Group, then class
[ -9.3 -36.8  10.8  48.9 -20.5  10.6  -4.4 -22.9   1.8  -5.1  -4.1  11.1
  36.5  48.2 -26.2   1.0  -8.0  -7.0  -2.2  -9.5   9.4 -16.8  27.1 -11.8
   5.3  11.1  -5.6  -7.3   1.0  10.6   0.4   7.1   3.2 -18.3  34.3  -2.9
 -25.2 -29.7  -9.4   9.1  16.7   8.7  13.7 -14.7   0.4   9.0   8.7   3.9
   0.5  11.2  13.5 -29.2  36.9  11.2  -8.7 -11.1  -5.8  -0.2  -1.1   7.0
  -2.2 -15.2  19.0   4.9  -1.3  -9.6 -52.3   4.8 -26.9   8.3  13.2  -5.2
  15.9  -3.5  11.7] => hs rn
[-29.5 -41.3  24.4   3.3 -62.1  -4.3  -0.2 -20.7   4.5 -20.1   2.9  -4.9
  27.5  35.6  -6.2   1.4  -9.2   7.0   2.4   7.8  -9.5   0.8  27.8   3.7
   3.3  -5.5   1.3  -8.7  -3.9  14.0   5.4   3.3   3.9 -55.7  18.5   3.1
  -7.6 -26.3 -13.3  28.8  16.8  13.6   0.3  -7.6 -11.5   6.0  19.5  11.8
  -8.2 -59.0  20.7 -19.9  34.3   2.4  -8.9 -12.8 -13.6   2.0   9.1  -6.7
   1.8 -20.9   5.7   1.5  -1.6   4.7 -36.1   2.7  15.7  -7.1  19.3  -0.4
  10.9  -9.3 -10.7] => hs rn
[-20.7 -35.7   6.3 -14.4 -31.5 -22.1   4.1 -30.6   1.2 -15.7  -0.5 -12.9
  39.0  58.5 -14.2  -1.7  -7.5   0.6  -2.6  -4.2 -12.5  -3.9  23.0  -0.7
 -30.6  31.0  -4.2 -21.2   6.6  16.5   3.1   5.6   4.2 -17.2  38.9 -10.0
   6.3   3.4  -6.5  22.3  11.6   8.2   2.3   1.0  -1.4 -13.6   3.5   1.4
 -13.8 -35.6   9.0 -35.6  28.6  -7.6  -5.7  -1.5  -1.5   2.3  18.9   5.6
   4.0  -4.3   9.1  -5.2  -5.1 -12.9 -14.4  20.3  -1.6  -4.7  32.8 -21.3
  13.0  -0.7   6.9] => hs qs
[ -2.4 -27.6  17.5  -4.4 -15.5  -5.0  -0.3   5.8   1.3 -15.2   1.7   3.4
  21.3  22.7 -15.7  -1.1 -13.4  -8.2  -4.1  -0.8  -1.6  -6.4   1.8  -7.5
  -2.8  31.1 -24.3  -5.5   3.6   0.2  -1.8   8.1   3.4 -26.9  20.0  -2.3
  -5.7 -18.9 -23.6  15.3  10.9  -3.6   3.2  -7.1  -2.8  -8.2   1.4  -5.6
 -12.3  18.0  -3.9   3.0  15.8   2.8   6.0 -12.4   5.1  -4.1  -1.2  -3.3
  -5.7 -12.7  23.8  -7.0  -3.3  -7.5 -41.7  14.3 -19.1  -4.4   9.0 -10.5
  -0.8   4.0   7.5] => bf fj
[-15.8 -27.9  26.7   8.8 -21.3  -0.1 -11.6 -13.5   8.3  -6.2  -2.7  -9.5
  37.4  46.5 -12.6   2.2  -0.3   5.4   2.7  -3.2   6.3  -5.7  16.7  -9.6
   3.0   7.1   1.6  -1.2   0.6   9.2   9.3   5.1   1.3 -43.7   1.5  -8.8
 -28.3 -26.1   2.6  14.9 -10.2   2.6  -2.2  -2.6  -5.9   2.2   7.2  -7.2
 -10.9 -14.6  22.2 -23.1  19.2   2.6  -1.1 -11.0  12.3   0.1  25.1 -18.0
   4.9  -1.0  22.6  -0.2  -6.5  -7.9 -41.8   5.5  -9.2  -0.8 -10.6  -2.2
  10.5   2.6   1.3] => hs qs
[-24.0 -15.9  -5.4  -2.9 -29.8  -6.6   2.0  -5.6  -0.1  -1.2  -5.5   9.8
  10.8  15.0  -6.1  -4.5   3.1   1.9  -1.5  -2.5  -5.2   7.5   8.3 -11.4
  16.5   4.5   2.1   0.2  -6.0  -2.7   2.3   0.4  -6.8   0.7  24.3  -7.5
   1.1 -10.6  20.6   8.0  -8.2   9.4  -0.1  82.3  -1.9   2.2   1.3   7.1
  -4.7 -42.0  12.3  -5.2  24.1  -7.1   5.7   2.9 -19.7   7.6 -11.8   9.1
  -7.9   1.6   3.3   7.0  -2.4  -2.8  -6.7  -1.8   0.1   4.4  26.3  -7.9
  23.0   1.9  -4.3] => hs rn
[-16.9 -24.8  24.6  -9.1  -5.7  -1.2  -3.5 -24.6  -1.9 -16.0  -2.7 -16.9
  28.3  57.3  -4.8   8.1 -11.9  -2.3   3.4  -7.8   6.9  -4.7  22.1   1.2
  -3.3  -4.3  10.7  -2.0  11.9   7.9   5.5   6.7   0.1 -40.1  25.3   3.7
 -18.5  -3.0  -8.5   8.4   8.6   3.1   7.6  -8.1   1.4   7.2   9.3   0.9
   1.7  25.4  11.2 -42.1  11.8   6.5  -9.7  -9.5  15.6  -5.0  25.2  -6.7
  14.0   8.4  16.5  -1.1  -0.3 -10.2 -25.0   8.2 -10.8  -0.1  -8.3  -1.6
   2.7  -5.4   8.0] => hs qs
[-12.5 -35.4  14.2   8.9 -37.6  -7.4  -9.3 -26.4  -4.6  -8.9  -4.8  15.0
  30.8  56.3 -22.4  -3.2  -6.1  -5.9   2.2  -7.9   8.7  -0.1  41.4 -14.8
   5.8   3.1  -7.8 -27.6  10.0  38.7   2.5  10.2   0.3 -23.7  25.0   3.8
 -16.8  -2.7 -15.5   8.6  11.7   1.4   3.4  -8.2  -7.3 -14.1  11.1  -3.1
  -5.6 -14.1  -5.9 -31.6  19.1  -7.2  -7.6  -9.8 -13.7   3.0  14.9  12.3
   2.0  -8.3  16.9   2.4  -3.6  -2.7 -51.4  17.7 -15.7   8.2 -10.7  -2.9
  27.8   0.5  14.0] => hs rn
[-10.7 -20.2  16.6  -5.9  -5.4  -5.8   0.0   7.9  -9.6   1.4  12.2  -2.2
   8.0  15.8 -13.0  -0.6  -8.6  -7.6  -8.2   4.7   2.0   2.4   5.1  -5.3
   4.8   6.0 -26.1  -2.9  -0.6   1.9   2.2  10.7   2.0 -44.1  12.9  -0.3
 -16.0  -2.6 -10.1  19.9   2.1   0.2   7.7  -7.6   1.3  -6.7   4.4  -5.1
 -11.7 -10.7   2.4   6.5  27.4  -0.7  -1.4 -18.4   5.9  -4.2  -9.2 -11.1
 -10.4  -5.4  24.1  -0.9   4.2  -4.0 -43.5   0.5 -13.8  -7.0  -9.7  -5.7
   0.9   1.5   8.7] => bf fj
[-16.7  -6.6   5.0  21.0 -22.6  -4.3  -9.5 -17.1   7.8  11.6  -4.3   6.1
  20.3  46.1 -10.9  -1.1  -0.3   3.4  -0.5  -4.0   2.3 -10.9  20.1 -10.7
   3.4  -8.5   3.0  -1.2  -1.1   3.0   2.1   8.6  -0.3  -5.6  -1.6  -4.4
 -15.0   3.8  22.4   4.2   1.6   2.8   4.6   6.6  -1.7   3.7   9.1   6.4
  -0.5  -2.6   4.5 -24.2  16.8 -16.0   9.2   0.6  -7.5   0.2   7.4   6.0
  -4.4  -5.0  -4.7  12.1  -5.6  -5.5 -14.7   3.6 -24.8  14.8 -26.9   1.3
  36.0   7.6   4.3] => hs rn
[ -4.8  -7.5   6.6  27.7   5.8   5.9   1.7   3.6  -1.1  -3.8   8.7  -9.4
  26.1  21.7 -12.4   2.4  -2.4  -2.1  -4.9   6.1   2.8   4.5  -9.2  -4.7
 -13.2  25.6 -21.8 -12.7   0.6   7.1   0.1   7.3  -5.3 -25.5 -14.2  -7.4
 -22.5   1.2 -14.6  27.1 -13.3 -17.5  -1.0 -11.6  -5.7   1.3  -0.4 -18.2
  -2.8  24.2  -1.9   8.6   6.0   4.4   7.5 -18.9  19.2  -6.7  -3.9 -14.5
 -13.1   2.1  33.2  -9.4  -0.7 -14.9 -41.4  14.1 -33.5  -1.1 -14.8 -10.3
   1.4  14.4  14.6] => bf fj
[ -7.4   5.0   0.2  36.0 -47.9   4.5 -11.8  28.0  -6.1  10.5  14.9   7.3
   4.9   5.1  -3.8  -6.7   8.1 -11.0  -8.2  -5.7 -32.5  -0.2  -7.4   5.4
  -8.0   9.7 -16.3   8.1  -2.1 -21.8 -16.0   1.0   9.2  13.6 -24.1  -7.2
  -2.6  34.2  38.4  -1.1 -28.8 -10.4   2.4  14.0  -6.4 -14.5  -6.8 -15.7
 -10.1 -25.4  -3.9   4.7  -5.2  10.3  22.0  17.8  34.3  -6.6   5.5  -0.8
 -17.3  -4.6 -14.5  -0.3 -20.9 -13.6   0.0  11.0 -50.6   8.2 -31.8  -8.2
  17.3  32.8  37.0] => bf jq
[-29.3  -0.6  -8.8 -31.2   8.8   2.7   4.1 -18.8  -1.1  -7.1   3.4 -14.8
  23.5  48.8   8.2  -4.7  -9.1   2.6  -0.2   1.3   1.0   4.9  -2.3  -8.3
  -2.2   7.7   4.6  -3.0  -2.1  12.4   3.7   2.5  -2.1 -25.9  38.2 -17.6
 -10.2  -1.4   0.7  14.2   2.5  13.9  -1.5  -7.7  14.4   8.4  -3.8  -1.8
   0.6 -11.1  36.9 -18.3  60.3   0.7  -2.4 -10.8 -10.2   5.6  -7.5  13.3
   8.8   6.4   4.9  -1.5   4.2  -9.7  -5.2   0.5   6.2  11.1  14.7  -2.6
   6.5  -6.3   2.7] => hs rn
[-13.8 -13.4  10.1  22.0   3.2  -2.9   6.3 -26.1  -1.7   9.7  -4.6   1.7
  34.4  57.1 -12.9   0.3  -2.0  -1.1   4.3  -8.4   7.7  -8.5  12.2  -4.7
  -2.5   3.8   7.8  -2.0   9.0  14.3   0.0   0.3   1.8  -5.0   4.9  -7.3
 -20.5  -2.1  14.7   1.4   0.5 -14.3   0.7  -0.8  -1.9   5.9  11.2   2.4
   2.0  34.1  -2.0 -37.0   1.7 -16.6  -0.1  -6.2  -0.1  -2.1  10.2   1.2
   8.0   0.4  14.6   4.8 -12.9 -16.5 -26.0  11.0 -34.0  12.2 -12.8  -2.4
  27.5   3.9  11.0] => hs qs
[ -9.6 -15.2  13.9  12.8 -20.0  -3.7   0.6  -7.7   3.3  -2.7  -4.4   4.6
  28.8  40.6 -22.7  -0.3   0.4  -9.7   1.3 -11.8  -7.2  -5.4  26.5 -10.4
   0.5  16.6 -20.1 -20.3   3.5   5.8   0.4  -1.8   2.6   4.9  16.5  -4.7
 -13.4  -2.6   3.8   5.7  -4.2  -3.9   4.7  -5.0  -3.1  -4.3  -1.0  -2.8
 -15.1 -15.8  -6.8 -31.7  12.1  -5.5  -4.2  -2.0   9.3   3.6   1.5   6.5
  -0.1  -6.5  25.4  -2.7  -0.6 -11.4 -30.1  18.9 -28.3   1.3   2.3 -12.8
   6.5   7.5  15.7] => hs qs
[ -8.4 -33.6  16.1   4.8 -42.1   7.9   6.4  -7.6   2.2 -36.6   8.4  -6.8
  40.4  28.4  -6.5   0.4 -11.4  -6.6  -2.3   3.5 -12.7   0.8  14.7  -2.6
   0.9  40.3 -11.0 -16.3   2.6   0.4   7.3   8.8  -1.9 -23.5  34.2  -1.9
   9.6 -21.0 -43.3  26.5   9.9   3.4  -0.2 -14.2  -1.3   2.1   7.6   1.7
  -0.5 -29.7  11.3 -15.5  19.7  13.0   1.4  -9.6  15.8  -2.9   6.3  -9.2
   2.8  -6.7   5.6 -17.1  -8.2  -5.7 -38.0  16.7   6.1   8.6  44.9 -10.0
  -4.0   5.8   4.5] => bf jq
[ 12.4 -31.3  26.3  19.1 -36.7  11.5  -0.3   0.6  -3.0 -27.3   4.3   1.7
  28.9  24.0 -16.2   1.6  -6.0  -2.9   2.0  -5.2 -12.8  -2.0  24.2   1.4
  -9.4  42.5 -23.7 -16.6  -3.7   6.5   1.7  10.8   5.5 -21.9  15.5  -1.7
 -18.5 -18.2 -20.1  17.4 -27.2  -0.6  -0.2 -13.2  -9.1   7.4   5.2 -19.9
  -9.6 -22.7   3.2  -9.9   9.2   3.4   4.9 -12.7  34.3 -10.2   4.8  -7.7
  -9.7  -6.2  23.6 -12.3  -9.9 -13.4 -55.0  19.1 -39.1  -1.8  11.4 -17.4
 -14.1  12.2  27.3] => bf fj
